Below is a small trained network, with its code and all its weights. Each question gives an input and a class and asks what happens when units are switched off, that is, made to give their printed mean instead of their output.

import numpy as np


def w(rows, s, z=0):
    codes = np.array(rows[::2]) - 128.0
    scale = np.full(codes.shape[1], s)
    scale[-1] = z or s
    return codes * scale


def norm(h):
    return h / np.sqrt((h * h).mean(-1, keepdims=True) + 1e-5)


def f(y):
    return y / 2 * (1 + np.tanh(0.7978845608 * (y + 0.044715 * y**3)))


def log_softmax(a):
    a = a - a.max(-1, keepdims=True)
    return a - np.log(np.exp(a).sum(-1, keepdims=True))


def net(x, mask):
    res = np.array(x, float).reshape(1, 4) / 4 @ E
    u = 0
    for l in range(4):
        y = f(norm(res) @ A[l][:, :-1].T + A[l][:, -1])
        res = res + np.where(mask[u : u + 3], y, B[l][:, -1]) @ B[l][:, :-1]
        u += 3
    return log_softmax(norm(res)[-1] @ U[:, :-1].T + U[:, -1])


A, B = {}, {}
E = w([
[132,238,210,119,126,106,68],'x0',
[130,137,122,137,119,124,144],'x1',
[178,104,140,143,191,2,112],'x2',
[234,210,197,115,190,195,140],'x3',
],0.0078)
A[0] = w([
[100,171,160,149,10,160,76,71],'0.n1',
[129,160,148,134,148,23,86,4],'0.n2',
[97,189,145,112,121,255,179,159],'0.n3',
],0.0075,0.0032)
B[0] = w([
[10,140,12,2,222,92,61,197],'0.n1',
[147,122,146,196,37,164,163,177],'0.n2',
[76,62,215,252,196,146,85,254],'0.n3',
],0.0085,0.0054)
A[1] = w([
[56,72,120,110,85,254,179,193],'1.n1',
[74,182,154,154,15,33,13,5],'1.n2',
[227,172,174,71,233,100,249,85],'1.n3',
],0.0062,0.0024)
B[1] = w([
[179,188,244,83,137,160,181,253],'1.n1',
[48,145,82,254,134,157,136,206],'1.n2',
[154,70,17,27,99,149,78,186],'1.n3',
],0.0079,0.0042)
A[2] = w([
[161,79,83,187,183,97,215,155],'2.n1',
[178,216,165,164,110,86,1,255],'2.n2',
[154,98,44,141,67,110,190,111],'2.n3',
],0.006,0.0027)
B[2] = w([
[123,138,173,119,104,187,8,226],'2.n1',
[126,186,87,86,128,86,230,252],'2.n2',
[143,95,157,100,209,97,144,199],'2.n3',
],0.012,0.003)
A[3] = w([
[1,101,193,79,109,162,200,53],'3.n1',
[78,17,205,132,149,124,131,72],'3.n2',
[98,85,100,193,209,121,137,3],'3.n3',
],0.0082,0.0053)
B[3] = w([
[192,160,79,50,138,103,173,253],'3.n1',
[189,181,84,141,10,113,108,253],'3.n2',
[159,164,143,108,109,138,146,128],'3.n3',
],0.014,0.0046)
U = w([
[223,225,80,47,80,110,224,180],'0',
[23,142,38,48,177,119,104,173],'1',
[179,84,94,142,43,68,44,52],'2',
[56,126,132,240,119,56,183,174],'3',
[170,119,192,183,123,240,135,167],'4',
[93,225,212,111,252,137,180,2],'5',
[198,25,104,39,236,133,98,113],'6',
],0.017,0.0034)

Each question gives the input, the list of numbers given to net, and the class t.
The units are the neurons (one row each of A and B). Each row of codes is followed by its name. A weight is (code - 128) times the scale printed after its matrix; where a second scale follows, it is the last column's (A, B and U).
mask holds one flag per neuron, layer by layer. A switched-off neuron (its flag False) gives its mean, the last column of its row in B, instead of its output. The means were averaged over made-up inputs and are rounded, as every weight is.
A unit's drop is (log p(t) with every unit on - log p(t) with that unit switched off) / (log p(t) with every unit on - log p(t) with every unit switched off).
The circuit of an input: a set's keep is (log p(t) with only the set's units on - log p(t) with every unit switched off) / (log p(t) with every unit on - log p(t) with every unit switched off). Starting from all 12 units, units are removed one at a time, each time the one whose removal leaves the highest keep (on an exact tie, the one counted first), for as long as the keep stays at least 0.8.
circuit, biggest first: the units of the circuit, biggest drop first
unit that matters most: the unit with the biggest drop
top k neurons in layer l: the k neurons of layer l with the biggest drops, biggest first
drop of u: that unit's drop, to one decimal
input [-4,6,1,1], class 6: unit that matters most => 0.n3
input [2,-6,-2,6], class 5: circuit, biggest first => (2.n2 0.n3)
input [8,-8,5,0], class 3: circuit, biggest first => (1.n2 0.n2)
input [-2,5,1,8], class 6: circuit, biggest first => (1.n3 3.n2)
input [-8,2,5,-6], class 2: circuit, biggest first => (3.n2 2.n1)
input [-2,-3,2,7], class 6: circuit, biggest first => (1.n3 3.n2)
input [5,7,1,-7], class 3: top 2 neurons in layer 1 => (1.n2 1.n3)
input [2,-3,7,-7], class 3: top 2 neurons in layer 3 => (3.n1 3.n2)
input [0,-5,-3,-4], class 0: top 2 neurons in layer 1 => (1.n1 1.n3)
input [-4,-3,2,1], class 6: top 2 neurons in layer 0 => (0.n3 0.n2)
input [3,6,-5,1], class 5: top 2 neurons in layer 0 => (0.n3 0.n1)
input [0,6,2,-2], class 2: top 2 neurons in layer 2 => (2.n3 2.n1)
input [3,7,-1,8], class 5: top 2 neurons in layer 3 => (3.n2 3.n1)
input [-1,-5,-2,6], class 4: circuit, biggest first => (0.n3)
input [4,-6,-6,4], class 5: drop of 0.n3 => 0.1
input [-3,7,2,-3], class 2: drop of 2.n1 => 0.3
input [-3,-7,-2,-4], class 0: drop of 0.n2 => 0.0
input [0,-6,-1,1], class 4: drop of 3.n1 => 0.1
input [-2,2,-1,8], class 4: top 2 neurons in layer 0 => (0.n3 0.n1)
input [-5,-8,-7,-1], class 0: circuit, biggest first => (3.n1)
input [0,5,6,-1], class 2: top 2 neurons in layer 2 => (2.n1 2.n3)
input [5,-2,1,-5], class 3: top 2 neurons in layer 1 => (1.n2 1.n3)
input [-5,8,5,0], class 2: top 2 neurons in layer 3 => (3.n2 3.n1)
input [0,-1,-2,-8], class 0: top 2 neurons in layer 1 => (1.n1 1.n3)
